Below are the code and all the weights of a small trained network. Each question names an input and a class and asks about switching units off, where a switched-off unit gives its printed mean instead of its output.

import numpy as np


def w(rows, s, z=0):
    codes = np.array(rows[::2]) - 128.0
    scale = np.full(codes.shape[1], s)
    scale[-1] = z or s
    return codes * scale


def norm(h):
    return h / np.sqrt((h * h).mean(-1, keepdims=True) + 1e-5)


def f(y):
    return y / 2 * (1 + np.tanh(0.7978845608 * (y + 0.044715 * y**3)))


def log_softmax(a):
    a = a - a.max(-1, keepdims=True)
    return a - np.log(np.exp(a).sum(-1, keepdims=True))


def net(x, mask):
    res = np.array(x, float).reshape(1, 7) / 4 @ E
    u = 0
    for l in range(4):
        y = f(norm(res) @ A[l][:, :-1].T + A[l][:, -1])
        res = res + np.where(mask[u : u + 6], y, B[l][:, -1]) @ B[l][:, :-1]
        u += 6
    return log_softmax(norm(res)[-1] @ U[:, :-1].T + U[:, -1])


A, B = {}, {}
E = w([
[102,134,242,79,196,180,52,184,105,77,154],'x0',
[129,129,127,129,129,128,126,128,126,126,126],'x1',
[129,127,125,129,129,125,126,129,127,126,126],'x2',
[116,230,120,158,128,144,125,48,101,43,212],'x3',
[130,124,129,127,128,127,126,128,129,126,128],'x4',
[171,69,123,134,117,108,210,228,4,71,132],'x5',
[129,130,127,129,129,128,124,131,127,128,130],'x6',
],0.0021)
A[0] = w([
[140,145,61,194,76,117,194,134,31,67,143,2],'0.n1',
[66,175,143,148,172,167,72,122,118,71,193,116],'0.n2',
[115,67,196,85,152,178,74,137,156,173,108,27],'0.n3',
[142,87,187,68,184,143,130,200,64,97,134,8],'0.n4',
[38,137,240,113,170,212,7,172,190,165,107,13],'0.n5',
[95,183,125,213,72,98,185,134,31,98,149,80],'0.n6',
],0.0021,0.00095)
B[0] = w([
[226,105,58,29,186,85,158,83,129,118,163,219],'0.n1',
[180,104,134,145,82,154,140,55,120,152,137,187],'0.n2',
[165,133,115,47,120,76,118,143,155,123,77,151],'0.n3',
[61,133,122,171,133,132,152,147,131,124,44,181],'0.n4',
[255,117,116,40,184,25,115,74,157,152,121,250],'0.n5',
[177,90,66,80,185,147,141,95,139,102,131,201],'0.n6',
],0.0025,0.0012)
A[1] = w([
[130,224,196,91,150,144,91,140,67,71,216,35],'1.n1',
[171,17,114,128,131,131,181,238,72,133,72,54],'1.n2',
[66,118,141,97,93,92,72,146,244,252,62,119],'1.n3',
[84,143,213,103,141,148,136,215,46,66,146,4],'1.n4',
[169,172,171,114,161,153,99,78,154,99,121,109],'1.n5',
[111,183,194,121,160,168,75,128,152,116,104,120],'1.n6',
],0.0028,0.0011)
B[1] = w([
[174,39,97,204,60,160,132,4,206,93,148,164],'1.n1',
[28,162,166,113,91,89,61,78,134,201,174,251],'1.n2',
[183,82,53,182,182,196,218,162,72,2,55,250],'1.n3',
[122,116,183,224,136,209,124,162,134,82,24,161],'1.n4',
[78,123,157,118,88,97,98,102,143,144,201,158],'1.n5',
[132,91,164,90,98,105,131,138,75,137,201,146],'1.n6',
],0.0028,0.0025)
A[2] = w([
[136,100,187,152,107,133,103,203,112,168,69,68],'2.n1',
[124,234,68,234,38,116,161,77,124,106,181,40],'2.n2',
[67,120,88,135,40,56,172,189,116,254,168,9],'2.n3',
[98,131,147,88,166,150,44,141,196,203,80,89],'2.n4',
[122,175,123,138,90,129,103,75,165,120,157,111],'2.n5',
[190,143,134,89,186,185,118,156,107,18,123,87],'2.n6',
],0.0033,0.0014)
B[2] = w([
[70,174,153,129,112,123,94,135,108,149,158,171],'2.n1',
[96,136,158,79,195,122,141,254,124,170,82,251],'2.n2',
[192,93,105,116,107,94,98,26,133,141,83,197],'2.n3',
[185,139,111,113,138,89,207,197,66,70,141,153],'2.n4',
[103,120,144,131,81,127,98,154,136,155,140,168],'2.n5',
[140,118,93,119,132,86,141,122,142,174,84,185],'2.n6',
],0.0042,0.0021)
A[3] = w([
[185,123,63,153,113,133,163,109,182,149,108,2],'3.n1',
[79,178,107,118,148,139,129,154,168,201,139,25],'3.n2',
[147,111,114,254,120,193,172,114,140,65,95,50],'3.n3',
[187,64,158,126,145,139,143,105,80,72,109,129],'3.n4',
[133,107,90,140,132,122,188,191,110,164,89,181],'3.n5',
[157,136,71,118,144,133,190,121,106,104,152,51],'3.n6',
],0.005,0.0014)
B[3] = w([
[22,110,198,146,147,186,68,192,68,92,106,194],'3.n1',
[11,158,23,71,114,131,194,104,112,149,37,160],'3.n2',
[96,3,23,217,144,197,3,133,189,93,90,187],'3.n3',
[72,177,36,126,129,150,158,156,182,193,61,209],'3.n4',
[161,149,146,161,112,176,90,40,177,80,219,251],'3.n5',
[169,145,194,195,72,98,149,244,110,109,183,180],'3.n6',
],0.0031,0.0033)
U = w([
[111,62,71,210,139,203,80,139,159,75,83,249],'0',
[243,129,145,43,205,92,141,178,168,100,61,80],'1',
[170,78,89,128,60,50,126,30,68,192,86,127],'2',
[53,122,255,125,121,119,95,205,44,138,94,56],'3',
[22,210,66,79,128,139,174,118,148,160,114,135],'4',
[154,152,209,98,119,139,73,25,182,108,243,67],'5',
[190,168,95,162,109,97,207,198,84,87,237,93],'6',
],0.0086,0.0016)

Each question gives the input, the list of numbers given to net, and the class t.
The units are the neurons (one row each of A and B). Each row of codes is followed by its name. A weight is (code - 128) times the scale printed after its matrix; where a second scale follows, it is the last column's (A, B and U).
mask holds one flag per neuron, layer by layer. A switched-off neuron (its flag False) gives its mean, the last column of its row in B, instead of its output. The means were averaged over made-up inputs and are rounded, as every weight is.
A unit's drop is (log p(t) with every unit on - log p(t) with that unit switched off) / (log p(t) with every unit on - log p(t) with every unit switched off).
The circuit of an input: a set's keep is (log p(t) with only the set's units on - log p(t) with every unit switched off) / (log p(t) with every unit on - log p(t) with every unit switched off). Starting from the 12 units with the biggest drops (on a tie, the unit counted first), units are removed one at a time, each time the one whose removal leaves the highest keep (on an exact tie, the one counted first), for as long as the keep stays at least 0.8.
circuit, biggest first: the units of the circuit, biggest drop first
k most important neurons: the k neurons with the biggest drops, biggest first
top k neurons in layer l: the k neurons of layer l with the biggest drops, biggest first
drop of u: that unit's drop, to one decimal
input [-2,5,-2,-7,0,3,-6], class 2: circuit, biggest first => [1.n2; 2.n3]
input [1,1,-2,6,1,5,3], class 0: 3 most important neurons => [1.n1; 3.n3; 0.n5]
input [1,-5,-4,-5,6,-3,-4], class 1: top 2 neurons in layer 0 => [0.n5; 0.n3]
input [-2,8,-1,-8,8,7,-1], class 2: circuit, biggest first => [2.n3; 1.n2]
input [-1,8,-7,8,3,-6,8], class 4: circuit, biggest first => [2.n2; 3.n2]
input [8,-5,-1,0,4,-4,-2], class 1: circuit, biggest first => [0.n5; 2.n4]
input [0,3,-8,7,-8,-2,2], class 4: circuit, biggest first => [2.n2]
input [6,-7,-8,2,6,0,0], class 5: 3 most important neurons => [1.n3; 0.n5; 1.n5]
input [2,6,2,-6,-7,0,7], class 1: 2 most important neurons => [0.n5; 3.n1]
input [-4,3,-8,-1,-6,7,-5], class 2: 3 most important neurons => [2.n3; 1.n2; 1.n3]
input [-1,-8,-4,-6,-8,1,8], class 2: circuit, biggest first => [1.n2; 2.n3]
input [1,-5,-4,5,-8,2,1], class 0: circuit, biggest first => [1.n1; 3.n3]
input [0,5,2,-3,-6,3,-8], class 2: 4 most important neurons => [2.n3; 1.n2; 3.n1; 2.n2]
input [-1,4,-6,6,7,-3,-1], class 4: circuit, biggest first => [2.n2]
input [-3,8,-5,0,-7,6,-6], class 2: top 2 neurons in layer 2 => [2.n3; 2.n4]
input [1,-5,0,-7,1,0,1], class 1: top 2 neurons in layer 0 => [0.n3; 0.n5]
input [4,0,-2,2,5,0,-2], class 5: 4 most important neurons => [1.n3; 0.n5; 1.n5; 0.n2]
input [-2,2,-4,7,-3,-2,-7], class 4: 2 most important neurons => [2.n2; 3.n2]
input [-2,7,4,8,7,-6,-4], class 4: top 2 neurons in layer 3 => [3.n2; 3.n5]
input [2,4,-7,0,-3,-7,4], class 1: 2 most important neurons => [0.n5; 3.n5]
input [6,7,-2,-6,-2,0,1], class 1: circuit, biggest first => [0.n5]
input [2,-2,-8,-7,4,2,-8], class 3: 3 most important neurons => [2.n1; 1.n2; 0.n1]
input [0,-3,-3,6,4,-1,-7], class 4: top 2 neurons in layer 3 => [3.n2; 3.n5]
input [-4,0,-3,-4,-8,-8,7], class 0: drop of 1.n3 => 1.2
input [-1,-3,-4,6,5,-4,0], class 4: drop of 3.n2 => 0.5
input [-3,8,-6,8,3,-7,6], class 4: drop of 3.n2 => 0.3
input [-7,2,-4,-7,0,-4,8], class 0: most important neuron => [1.n3]
